Every row comes from one small tree of marks. The marks that hang from a mark follow it in brackets, in alphabetical order. Every link used is in the known rows. Which tree was each row made from?
Known rows
sibez[kapet[kila[magel]] lasom vugiv[pegef]]: [  64  157   19  102  -92 -100  -65   55  -39   91   83  222  201 -156
   50  276 -109 -161  -25  -59   50  -52   64  -12   28 -144  -33   86
   79  -94  -53   68  380   79  -91  -98  -18  288   -4   52 -274  160
 -129  141  244  103  214  161   83  108   31   22   16  -25    4 -147
   56  -32   26  316   31]
bolo[fifi[kapet[kila]] lasom[sibez[vugiv]]]: [-209 -105  -83  -80   24 -184   63  -82  126  -46 -298  129  106   99
  -45  106   -6   38  300 -132   29   96 -184   -4  -68   70  155  154
   20 -117  -54  271  213  206   29 -245  -77  293  -76    6 -157  259
 -179  -81  179  126   50   83    5  -46  166  118  -86   11   69  202
  -48  -33  105  215  -61]
lasom[fifi sibez[vugiv]]: [-214  -66  -47  -67 -175    2  -79  103   77  -15 -102  193   37    4
   -5   -3  115  128  117   55  -49   59   52  -43   31   59   77  -33
   27  -84  -89   53  -44  179  324 -114  -56   87  132  206  -34  118
 -193   13  136   69   96  120  -37  104   44   16 -211  -12   63  115
   20  -84   48   20  107]
lasom[fifi[kapet[kila[vugiv[vubu]]]] magel]: [ -23  -16  -27  -75  -31  -99  160  321   68  -58   -8   76   14   -3
  179    3 -196  -59 -144  -29    6  -76 -229  -29   37  185 -149   81
  -81  315 -103  214  230  207   65  -21  -75  109 -147  129  152  141
 -322   -1  368    7 -153   49  -88  233   56  147 -242  -52  -65   45
   18  -36   98   46 -179]
mefe[bolo[fifi lasom[magel]] kapet laset[pegef]]: [-169  -15   43  -92  -63 -119   24   64   54 -196  -78  265  126  176
  -18  211   50   86  357  -26  -62  -75  122    8 -115  149  -36  -13
 -191   70  -18 -168 -137  138    8  119 -173   53  -12  -91 -357 -113
   89  -46 -144  276   26  -32  -41  157  192 -301   -7   35 -127 -107
 -132 -272   30   55 -141]
fifi[kapet lasom[magel[vubu]] pora[mefe[vugiv]]]: [ -93  -55  -25  -60  -85  -95  154   75  -59    7 -114   60  197   52
  -40   -7 -256 -217   27 -231   57   81 -222 -193  157  131   96  202
   62  -45  -52  197   15  -35  -25   71 -247 -134 -245  -26  112  -61
  -28 -190  185  -28 -163  -33 -229   20  197  160 -187  110  -84   93
  -46  -68  297  348  -90]
bolo[laset lasom[fifi]]: [ -94  -45  -76  -50 -183 -101   41   71  148    8 -122  -10  -25   33
  -16  -18  111   67  138 -108  -56   73  119   91 -234  173   52  -11
  -87    0   10   99  -98   77  137  -13  -91   76  -47   77    9  141
  -58  -25  249  182 -146  159   34    1  110   52  -92  -75   30   85
  -98  -65  -60  -80   60]
mefe[bolo fifi[lasom pora] kapet laset]: [ -73   -9   63   14    1  290  170  -40  -16   67  -79  419   75   14
  181  -41  -94   86   57  -93   68 -258  129 -115  154  253    8  267
 -235 -200 -102  -14 -308  -28 -278  189 -129   88   88  -32 -389 -148
  153   30  -94  205  -15 -302 -103  131  197 -211  -95  203 -261 -275
  -72 -208   83  271 -142]
laset[bolo[fifi lasom[pora sibez[kapet]]]]: [-268 -193  -53  -12 -183 -207  -10   99  -52 -119 -120   73   25  171
 -139  120  192    2  270   65   -9  132   17  -18 -271  -87  -37   18
   49   98   14  224  195  358   33  -55 -104   80   92   16 -214   82
 -104  137  -48  134   95   48  -25   73  250  130  -78  196   41  215
 -114 -351   16 -108   88]
lasom[fifi laset[pegef[vubu]] pora sibez]: [-333 -119 -126  -70 -446 -179   45  243  -83 -266 -117  -74   40  158
   89  160  173   12   89  295 -275   76  -82  -78  -86  176  113  -75
  120   89 -227  138  -21  374  307  -94 -133  -99  138  282  -46  146
 -361   62   30  180   42  140  -72   81  110  132 -394   55  -80  220
  -49 -181  -43 -130   36]
lasom[fifi laset[bolo mefe pegef] magel sibez]: [-309 -181 -103 -103 -394 -274  -83  465   21 -252   24  -30   87  205
 -187   78  186  -89   57   87 -223  151 -265  -41 -274   15  113 -141
  177  298 -198   61   85  256  441 -148 -254  -55   46  104  -60  -30
 -237  155   51   89   80   93 -242  119  140 -150 -276   -6  152  127
  -41 -293   49  -52  -43]
bolo[laset[mefe[vugiv]]]: [  50  -63  -77   -6  -14   86   35   68  -80   86   60 -137  158   40
 -105   47  -63   38  126 -108  -77   -9  -63  118 -127  -18  161   45
   -4   65  -39   25 -173   47   42  -13  -92   85   28  -27 -150  -48
   92  -20  123  200 -126   51 -111    5  -23 -106  -31  -48   72  -49
 -102   25   75  -21   70]
modu[mefe[bolo[laset[pegef]] vugiv] vubu]: [  90 -154   -6  -55  -63  194  -81 -117 -168  -55  112 -145  256    7
  -65  323 -105  110  191  -41 -112  -33   42  291   67   48  117    4
  -94  -63  -87 -325 -163   53   -3  103 -129   15  207  -25 -410 -122
  245 -202  -88  278 -164   -4 -124   83  -93 -296   24   23 -113   43
 -151  -69  163 -116  -92]
kapet[kila[vugiv[pegef[mefe vubu]]]]: [  60   47 -111  150 -115 -195  189  164 -185  -24   88  -55   55   67
  235  246 -186   12  -46   81 -143 -110 -252  -79  118  -49   28  106
  -30  187 -103   51  241  259 -220   24  115  118   -7   23  164  152
  -90  101  200  125  -21 -204   33    0  -90   53  -80 -149  -59  -63
  -77   56  -87   67 -103]
pora[kila magel[vubu] mefe[laset vugiv]]: [ -59   80  -14  -24  -83 -200   62  123  -50   98  192  187  212  -19
  197  141  -72   -8  313 -134  -11  -34  285 -276   53  -77  262  -49
   58  -51   74 -294  -45   84   62  212   -5 -375  -71    6 -117  133
  296  -13 -133   17  -14    3  -21  112 -125  -15 -178  -28   17 -265
 -122   25  -84  232  -15]
lasom[fifi magel[vubu]]: [ -85  -27   -4  -87  -92 -108   -7  158   24  -32  -83   36   42  -32
  -15   25  -52  -63   58   12  -96  127  -25  -73  -30  146  -87  -80
    0   37 -105  -46  -51   89  295   13 -195 -117 -109  137  214   69
 -220 -132  159   78  -58   91  -47  180   45  -23 -192    5   20   68
   10 -112   67  -26   14]
bolo[laset[mefe] lasom[fifi magel sibez]]: [-184  -88  -91 -148 -327 -229    5  231  159  -86 -136  -21   34  233
 -107  -28  120   21  271 -113 -184  163  -44  -34 -281  174   67   60
   22  199  -82  146 -206  267  438  -71 -296  132  -68  107   35  180
 -173  -49  411  281 -139  116 -122   30  146  -41 -181 -114  162   75
  -57 -152  -12 -109   89]
magel[vubu[modu[mefe[vugiv]]]]: [  92 -139  -67  -78   78    1  -33  -19 -278  -38   73  -70  241   27
  -77  178 -117  -20   82   26  -61   79  -40  116  131  -50  147  -17
   -2 -123  -30 -327   40  132   66   17  -84  -10    5   67  -48  -44
   87 -297  -67   39 -165   11  -47  134  -83 -146   27   39 -120   -1
 -115 -186  126   -1  -24]
laset[bolo[lasom[sibez]]]: [-160 -142  -73  -46  -72 -105  -32   82   86  -46  -66   67  -41  100
 -105  119  211    4  149  -19  -35  140  -57  -42 -110  -29   23    4
   74   -6   40   60  122  187   82  -94  -48   46   10  -79  -98  -41
    8   61   56  -21   32  -40 -112  -47  133   29  -43   -1   85   91
  -75 -224  -40  -79   47]
sibez[kapet[kila] vubu]: [  10   23  123   59  -71  -17  -33    7 -178  127   63   10   91   33
   23  166  -89  -67   91   15   52   64   55   -6  -80   14  -36   55
   69  -90 -124  173  273   -7 -163  -79  -17   45   67    8 -194  140
  -93  115   85  132  132   54  125  179  -23   41   19  112  -48  -50
   99   80    7  124    7]
kila[kapet vugiv[pegef vubu]]: [  55   90 -221   10  -27  -36  125  241  116  -40  184  144   -7 -107
  171  162  -52  116 -185   92   46 -111   11  -91  216 -128 -177   34
   -4  348   -1   60  211  234  -35  250  180  178   98  176   78  -57
  122  166  194   33 -135  -73  -59   43    0    4   62  -41 -150   28
 -153 -321   96  -22   13]
sibez[kapet[kila[magel]] vubu vugiv[pegef[mefe]]]: [  33  149  -57  173 -219  -54  -18  119 -244   58  133  134  234   38
   69  301 -122 -141  106   67   24  144   27  -57  -74 -226  -13   47
   86   -5 -185    8  480  168 -170  -49  125  284  115   96 -247  115
  -87  178  209  216  205   -5   23  213   18  -34   99  108  -30 -134
   21   31   -2  129  -29]
vugiv[vubu[modu[mefe[bolo[laset] kapet]]]]: [ 131   49 -138 -147 -110   44  103  119  -70  -47  146   88  238   62
   31  122  -58   42   85  163  -28 -124  125  179 -133   31  106  104
 -128   36  -58 -398   62  283  -92  164  -82  159  105  142 -320 -146
  223 -151  -13  310 -197  -28   -7  182  -35 -211  154  -12 -130 -188
 -101 -190   75 -161  -97]
sibez[lasom[fifi[kapet] pora[mefe]]]: [-182   12 -101  -34 -321 -238   -2  157  -42 -108  -12   68   85   11
  117 -101   51 -132  -34   -9  -29 -154  -49 -171 -117  121  161   67
  124  -30  -68  265   49   17  104  -55 -127  -49   50  256   28  164
 -259   -9  179   20   27  224   87   32  170  221 -331   -9  -88  153
   33  -58  108   35  -53]
vugiv[pegef[mefe[fifi] vubu]]: [ -43   72 -130   98 -111  -89  102  127  -79    2   29  -27   50   94
  180  196 -138   38  158  130 -199 -139 -134  -92  106   84  118  117
   -1   77 -197  -69   -7  118 -165   -9   99   73   73   -8  -61   35
   82   66  116  270   36 -146  -35   -8   47 -164   39  -33  -35  -52
 -123  -86 -184  -15 -100]
fifi[lasom[magel[vubu[modu]]] pora[kila]]: [ -63  -52  -69  -91 -203 -206  176  103  -20    4 -100   76  156  117
  -37  -53 -228 -244  -50 -164   36  307 -147 -196   37   36  137   20
    3  -29   29   34  116  121  -15   51 -209  -73 -346   51  213   44
  -10 -155  124  -91 -106 -165 -112   69   80   83  -77   92  -36  -64
  -16  -68   90  367  -94]
sibez[lasom[fifi laset magel pora] vugiv]: [-259  -65  -70  -53 -486  -33 -178  248  -10 -142  -10  -16   56  -85
   17   38  198  -48  -62   48 -195   39  112  -11 -140   91  -38  -59
   72  -24 -145  248  160  291  381 -218 -205  109  103  442   77  123
 -606   77  248   19  100  300  -24  162   75  141 -361   58  -53   72
  -24 -150  221   39  140]
laset[bolo mefe[fifi[lasom] kapet[kila]] pegef]: [ -71 -142  -99   42  154  -23  171  190  -84   -3   55   12   65  176
  -73  217  -77 -171   93  -81   56  -94 -403   54 -146   15  253  185
   26  -80 -150   20  175  -89 -233  -53 -127  193   15 -228 -403 -186
  172  191 -145  121  204  -71  -83  159   40 -356    5   30   19 -196
  -48 -255   57  282 -297]
pegef[kila[magel vugiv] vubu[modu[mefe]]]: [ 201   -1 -113   23 -139 -105  116  175 -321 -155  155  -32  152  343
  166  161 -137  -82 -151  126   52   66   59  192   86 -226   25  -22
  -71  197   36 -320   99  139 -171  -62  127  389  100  153   79   66
  100 -169   37   79  -74 -145   56  156  -66 -122   11  -32 -183  -10
 -152    0 -245 -180 -168]
pegef[kila[magel] mefe[laset[bolo] vugiv[vubu]]]: [ 112    5 -105   28   42  154   73  377 -427  103   84   87  144  124
  166  204   30 -102   50   38  -57   99  -33   51  -52 -244   11   -4
  -69  249  -15 -281  166  167 -249  100  174  140  126  -47 -241 -262
  208   74   59  184   18 -124 -182  384  177 -152  -35  110  -85 -214
 -196  -47 -143 -286  -97]
kapet[kila[vugiv[pegef vubu[modu[mefe]]]]]: [ 162    0 -148  -34  -54 -180  181  188  -95 -115  202   10  146  -17
  136  163 -183   10 -194   60  -33 -112 -205  100  138  -80   16  105
  -62  275  -38 -122  395  426 -103  156   78  149  -17   61   67  185
   54  -20  180   73 -211  -56   19  116 -124  -69   85 -170 -156 -158
  -96 -213   76   78 -154]
vugiv[pegef[kila mefe[kapet laset[bolo[fifi]]]]]: [ -64    0 -124   49  -87 -120  159  313 -231  -22  -15  204  139  151
   67   86   29   87  241   93  -14  -74  -88  -10 -119 -141  182   84
  -97  219  -74 -143  128  184 -274  124   65  171  181  -88 -170  -85
  164  180  -91  351  148 -152   56  214  138 -270   14  -29  -81 -121
 -231 -169  -34 -123 -103]
pora[magel mefe[kapet]]: [ -57  190  -46    3 -123 -246   61  179  145  -23  269  159   45  104
   96   99   51  -23  197   -2   86 -209  274  -91  -43  -63  191  147
   19   21   40 -190   53   41   65  125    1 -103   33  -29 -113   -6
  180   61 -155   -4   46   67   73    4 -101  -37   23  -30   60 -157
   -9  -40  -86  123  -49]
bolo[fifi[lasom[sibez] pora] laset]: [-145  -96  -73  -48 -212 -158  189  -23   57   90 -351   23   42   98
 -106 -144 -112   51  112 -141   54  133  -29   15  -84  102   91  233
 -100  101  -37  364 -144  219  -54   84 -197  110   12   46   11  130
  -34   -8  144  270 -137 -109  -79 -100  220  163 -106  186   39  207
  -92  -19   53  244  112]
vubu[modu[mefe[laset]]]: [  78 -104  -26  -97  -83  -82  -64  -33 -280 -151   23   43  161  137
   48  -97  -21   22    5   27   -9  -45   37   64   49  -15  152   14
  -47   44   14 -275    8  146    8   39  -74   57   66   24 -147   74
   98 -151 -114  109  -93  -57   41  100  -32 -156   65    5 -177 -110
  -67 -109  -30   26  -68]
sibez[lasom[magel pora[kila mefe[fifi]]]]: [-142   48  -56  -39 -324 -198  -49  206   29  -41  207   23  -15    9
  179   71   41 -141   87  -81 -147 -150  100 -297  -95   88  105   43
   74   60   16  121  -24  156   97  -27 -114  -54   37  228  -96  163
  -81  124   83   31   96   81   -1   91  -28  -28 -298  -47  -52 -213
  -32  -85   -8  161  -93]
bolo[fifi[kapet lasom[laset[pegef[vubu[modu]]]]]]: [-247 -119 -118  -63 -253 -407  162   86  -88 -242 -301 -111  259  341
  -66   59 -180 -130   -5   88    7  143 -296  129  -56   49  360   53
   86  103 -184  158  270   20 -234 -155 -110  129 -171   33  -68   72
  -41  -78  -85  114   25   70   -7  -39  194   66   81  227 -109  268
 -179 -118  -81  269 -168]
mefe[bolo[fifi] kapet laset[pegef] vugiv[vubu]]: [ -66   19   26  -87  123  125  109  148 -105    4   13  285  230   -3
   76  299  -86  196  291   95  -38 -193  116   87   52   87   23   -3
 -209   49 -100 -262 -129  159 -153  263   -2  -52  157  -61 -533 -237
  260   11 -207  332  -28   10  -94  299  157 -301  -12  123 -171 -149
 -153 -234   78   -9 -101]
magel[vubu[modu[mefe]]]: [  91  -90  -98  -88    5 -157  -18  -61 -215  -92   22  -83  198   76
  -59   68  -91  -95   35   72  -21  103  -66   64   22  -61  143  -26
   52 -114  -23 -317  113  115   38   26 -101    3  -18  105   60   21
   66 -257  -59   63  -93  -21   35   80  -55 -126   74   14  -86   32
  -62 -157   64  -16  -67]
kila[kapet vugiv[vubu[modu]]]: [  52   16 -226  -67  -11 -142   37  214  -26  -63  193  100   53   66
  126  105    7   33 -241   86   66  -69   18    9  150 -155    7    1
  -19  298   71  -13  234  243  -40  110  130  237   52  212   49 -104
  115   27   62  -61 -144  -55  -23  124  -23  -29  107   87 -187   28
 -143 -271   -6    8  -16]
pegef[mefe[kapet[kila] laset] vubu[modu]]: [  46   34  -66  -30  -60 -213  103  133 -403  -40   12   93  175  246
  243  150  -75  -48  145  124 -116 -134 -130  -61   37   70  345  176
  -75  -15  -94 -231  134  240 -212  -69  -60  155  -19  -60 -248   34
  -22  -71  -81  242   14 -137  109  185  -40 -116   -4   20 -161 -247
  -29   68 -203  110 -138]
sibez[lasom[laset[mefe]] vubu]: [ -63   18   -8   37 -347 -130 -118  117 -119   53   69 -147  136   83
  -46   94   38  -43   24   22  -70  126   73    0 -192  -60   92  -11
  229 -112 -210  182  174  -50  -27 -148  -78  100  185  245  -17   55
 -188  156  212  116  123  121   43    0   98  -38  -40  126   25   48
   -7  -10   30    5   95]
vubu[modu[mefe[fifi laset[pegef[kila]] vugiv]]]: [  10 -176  -39  -70   98  119  -45   70 -370  -82  126   -1  259  239
   78  205  -24   34  181  -10 -129 -169  -44  200  171   78  345   33
 -110   11  -37 -307 -174   47 -104   -3    2  138  186  -47 -407  -92
  280 -133 -133  270   43  -13  -26  316  -34 -507  -24  -61 -316 -210
 -235 -199  -43   26 -197]
laset[bolo[fifi lasom] pegef[kila[magel] mefe]]: [ -62  -46 -187   89  -64 -297   76  255 -195 -102  -42  -67   80  365
  -90  298  109 -195  211  -40  -14  266 -142  158 -360 -295  106 -109
  -42  185   52 -133  255   39 -224  -36  151  249   33 -104  -97 -152
  194   59  -52  161  147  -75  -24  134  297 -202   64   67   59  116
 -223 -115 -219 -211 -233]
vubu[modu[mefe[laset[pegef]]]]: [  34 -130  -62  -91  -60 -175  -75  -26 -301 -221   50  -24  218  204
  -10    9  -21  -52   54   59  -31  -34  -57   98   29   -8  241  -67
  -11   51   13 -305   32   95    3   55  -81    5   75  -28 -220  -35
  154 -121 -182  132   -4   -8   22  122  -13 -257   69  -44 -197  -57
  -73 -148  -28   71 -134]
pegef[kila vubu[modu]]: [  -6   22  -72  -48 -121 -123   95  128 -162  -17  -11  -45  163  271
   82  128  -38  -75   -1   92  -84   63 -104  105   32  -25  245    9
   26   25  -26  -91   63   62 -150 -163   48  138  -52  -14   71   46
   86 -138   55  122   56   -6  112   98   -7  -80   46  -79  -73  -25
  -79   93 -204  -71  -45]

Which tree is each row?
[-105 -228  -76   40  136  204  109  134  -67   43  -53   10  142  133
 -105    5 -171  -84   35 -164   80  -36 -362   47    2    8  184  176
   53  -13 -159  158   35 -197 -214 -129  -78  190  -32 -163 -288 -196
  157   48   27    8   33  -95 -250   66  162 -145   -2  164    9    3
 -150 -230  124  164 -179]  laset[bolo mefe[fifi[kapet lasom] vugiv]]
[ -16 -140   15  -30  166  140   55  124 -132   41   46  214   26  -39
   52  251  111   76  203 -139    4  -98   -7   37  -15   83   74  108
 -133 -117   35  -69  118  144 -107  -48  -69   93   -7 -251 -459  -97
   52   54  -86   53  -49  -13  -67  175   44 -106 -104  -18 -101 -245
 -110 -186   53  111  -69]  mefe[kapet[kila] laset[bolo[lasom]] vugiv]
[-227  -71   24  -41 -336  -64   34  215  -40  -56   -6  193    2   71
  119  -29   80   27  164  131  -52   92  134 -274 -127   62   14  -59
   56   46  -42  126  -30  257  249   39  -97  -64   76  285 -139  255
 -215  138   70   60   88   57   22  218   54  207 -350   53  -12   38
   54 -153    1  -75   34]  lasom[fifi pora[kila] sibez[kapet]]
[-132  -82  140   -7  -36 -198  107    9  -96   83 -272  101   45  122
  -17   76 -108  -10  139  -65   52   80 -102  -35  -25   14   21  262
  -10   33  -93  284  167  130 -102   27 -166  128  -42   -2 -161  279
  -85   70   32  168  105   -5   76  124   86  127  -23  203   31   36
   11  -81   26  297   17]  bolo[fifi[lasom[sibez[kapet[kila]]]]]
[  64   14 -261  -53 -127  -29   97  206 -144 -117  139   51  147  203
  188  262  -99   55   24  120 -109 -134  -67   55  231  -11  166  133
    6  155 -123 -216   50  120  -78  -51  113  358  166   96 -148   75
  287 -124   50  291  -44 -117   89   97  -39 -324  127 -111 -241  -39
 -221 -285 -100  -19 -174]  vugiv[pegef[kila[kapet] vubu[modu[mefe[fifi]]]]]
[  63  101 -140  -35   23 -173  254  269   63  -56  220  201  124  -37
  161  223 -110   27 -141  107   18 -210 -150   16  153  -11  105  160
  -93  230  -38  -43  336  424 -168  155   60  192  -71   14  -45   45
   14   89  152   71 -124  -10   21  167 -116  -99   72 -121 -176 -259
  -87 -239   43  135 -110]  mefe[kapet[kila[vugiv[pegef vubu[modu]]]]]
[ -74   57  -75   63 -249 -281  -44  212 -249  -46   59 -153   94  215
  103  363   27  -86  200  235 -163  -54   11  -23  -71   34  262   46
  116 -138 -167 -104  200    6 -143 -108  -52  113  172  187 -170 -204
 -168  135    6  180  206   69   62   55   90  -60  -77   52  -62   86
  -58  -41 -116  -28  -57]  sibez[lasom[laset[pegef[mefe[kapet] vubu]]]]
[-252   77 -119   -8 -427 -226    0  137   11  -78  174   24   87  179
   83   96  157  -58  229  108  -53   30  226 -211  -97  -88  136   93
  187  108  -96  141   93  353  201   71  -17 -179  200  168  -21  169
  -55   89   11   79   83   47   -1   21  -51  150 -154  115    9   -8
   -6  -50  -25    5  114]  lasom[pora[magel mefe] sibez[vubu]]
[-171  -43  -54  -23 -189   69 -121  -26  -14   48  -34   71  103   66
  -55  103   70   87  191  103   21  186  120  -44   34  -40   66  -24
  140 -157 -134  121  110  162  106 -148    9  137  234  182 -110   24
 -126   65  138  115  188   56  -40   78   -9   -8  -57   95    9   87
   17   -4   65   25  172]  lasom[sibez[vubu vugiv]]
[  97  187 -213   23 -129    2  168  248  -44  -57   57  155   69   92
  205  263  -61  -55  -77  100   -4   61   14  -61  151 -162  -97   37
   34  249  -59  -97   66   51  -62   27  164  325   58   58  -44   27
  172  -19  137  183  -19  -98    6   45   59  -64   41  -56 -115   -4
 -127  -92 -153  -87  -75]  vugiv[pegef[kila[kapet magel] vubu]]
[ 151  -64   34  -73   -4   55  -40  -46 -120  -89  105  -19   21   79
   36  120  -80  117  162   54  113  -21  122  142  143   18   48  152
  -46 -131  -61 -361    2   -2   17   62 -110  164  217   -8 -232  -19
   83 -127 -109  115 -104   14   32   86  -90 -208  108   75  -80   60
  -17 -127   82 -167 -123]  modu[mefe[kapet] vubu]
[-194   16 -102   -5 -258   37  -44   27   87    4  -14  150  150  -17
  -48  138   29  121  172  127  -24  147   49  -92  104  -38   62    5
  154  -58 -185  145  156  259  112  -63   34  121  202  137  -87   89
  -87  115  226  178  161   53  -56   22  -11  -41  -13  -12  -10   46
  -26 -113  114   71  181]  lasom[sibez[vubu vugiv[pegef]]]
[ -77 -122  -65    6   -7   70  225  -47 -120  -81 -222  -54   49   41
   76  -81 -110 -218 -117  -66   50   35 -371  -80  -29   81   41  244
   30  -30  -98  367  233   65 -163  -37 -130  124 -170    9  -10  130
 -243  -47  113  -38   -8  -34  -19   48   55  287 -139   90 -135    6
   16   -5  240  202 -158]  fifi[kapet[kila] lasom[pora]]
[  39   78 -176  -80 -179  117  104  167  -79  -75  141  175  359   46
   60  226  -45   28  -10  122  -99   -8  -72  157   43 -156   98    1
   -6   11  -99 -353  284  286  -93   81  137  198   88  149  -76   -6
  256 -120  168  224   30  -14   28  223    0 -272  181 -204 -125 -205
 -145 -190  168 -119 -118]  sibez[vugiv[pegef[kila] vubu[modu[mefe[bolo]]]]]
[-100  -66  -94  -15  -20   26   33  116 -144  -72  170   37  355  244
   -2  375 -144   -6  148   43 -247 -182 -226  116   65   67  329  -39
  -19  -36 -187 -228 -207   33  -98 -119  -20   42   22 -101 -411 -169
  313 -132 -129  228   24  -92 -147  102   39 -454   29   17  -77 -156
 -143 -167 -111  100 -193]  laset[mefe[bolo fifi vugiv] pegef[vubu[modu]]]
[-148  -64  -45  -47 -316    0  -30  157  -34 -231   27 -127  -12    5
   10   -5  153  -88  -87   95 -194   51   -9  -54 -125   55 -110   -2
   46  208  -87  157   85  343  229  -47 -164  -19  -17  215   72   63
 -376   46   38   -2  -59   69 -128   67   -8  118 -197   81  -93  -32
  -67 -139  169  -72   33]  lasom[laset magel pora]
[ -85  -14  -27   73  -79  252  223  114   -9   46  -12  137  221   58
   88  271 -253   97   86  -46 -175 -140 -201  -16  185   88   44  188
  -35  -39 -282  -27 -191  -17 -192   69  -21   84  -10  -96 -253   -6
  281  -12  106  251  -32 -180 -177   25   84 -260   35   26  -46 -214
 -171 -233   42  164 -106]  laset[mefe[bolo fifi[lasom] vugiv[pegef[vubu]]]]
[-321 -188  -25  -23 -434  -80  -73  320  -95 -163   -5  107   28   28
  -25   15  286   -9   -3  225 -135   58   45  -88 -239    9  -13  -54
  126  130 -151  212  181  384  261  -86 -168  -54  174  279 -167  108
 -375  232  -22   63   95  120  -92  196  140  185 -333  192  -29  141
  -50 -340   78 -153  117]  lasom[fifi laset[bolo] pora sibez[kapet]]
[  94  -38 -104   48   86  -64  131  315 -317   50  172  127   28   54
  241  154  -11    5    9  101   36 -169 -110  -49  -50 -101   41  105
 -107  180  -15 -132  349  319 -321  136   68  144  147   -2 -182 -177
    5  246  -13  122   27 -194  -38  312    5  -88  -92   27 -124 -227
 -103 -115  -25  -58 -145]  pegef[mefe[kapet[kila[vugiv[vubu]]] laset[bolo]]]
[-118  -82  -96  -25  -57  173   83   38   76  -63  -41  229   63   51
   36  130  -58  164  238   96   57  -97   28  -33  243   76   97  311
  -13 -175 -188 -114   22  178   45   74  -88  348  246  124 -329    4
   65   64   73  233  111  -37  -86  107  -37 -249   29    2 -114 -105
 -122 -420  200  173  -42]  modu[mefe[fifi[lasom[sibez[vugiv[pegef]]]] kapet]]
[  11  196 -174   40 -103  -28   65  305 -118  160  111  100  179   44
  144  313   -3  -20  205  133  -47  -52   -8   -7   27 -129  181  161
   65 -114 -111 -116  351  128 -212   44  131  323  189  185  -54 -178
    5  164  380  271  260  119  103  244   98 -154   65 -160  -30 -120
  -95  -86   92 -124    5]  sibez[lasom vugiv[pegef[kila mefe[kapet]] vubu]]
[-161 -142 -140   95 -292 -224   55  238 -297 -114  -90 -251   70  279
  -24  217   20 -170   -7  147 -117  201 -283   34 -167 -119  196  -27
  145   41 -163   -1  396   19 -238  -88   -9    2   24   11  -36 -203
   -6  182  -98   52  179  -94 -110   32  133   28   -3  153   12  123
 -148  -96  -98   32 -117]  fifi[lasom[laset[bolo pegef[mefe vubu]]]]
[-122  -74  -67  -51 -171  -28    4   60   37 -189  -28  -85  -57  103
  -18   57  143  -96   89  -41 -121  111  -19  -50 -127   77 -140   23
  -14  109   31  146   41  265  190  -29 -127   44 -108   39   77   39
 -228  -52  151   -5  -75   60  -83   38   90   99  -95  -11  -53   -3
  -51 -176  115 -102    4]  bolo[lasom[magel pora]]
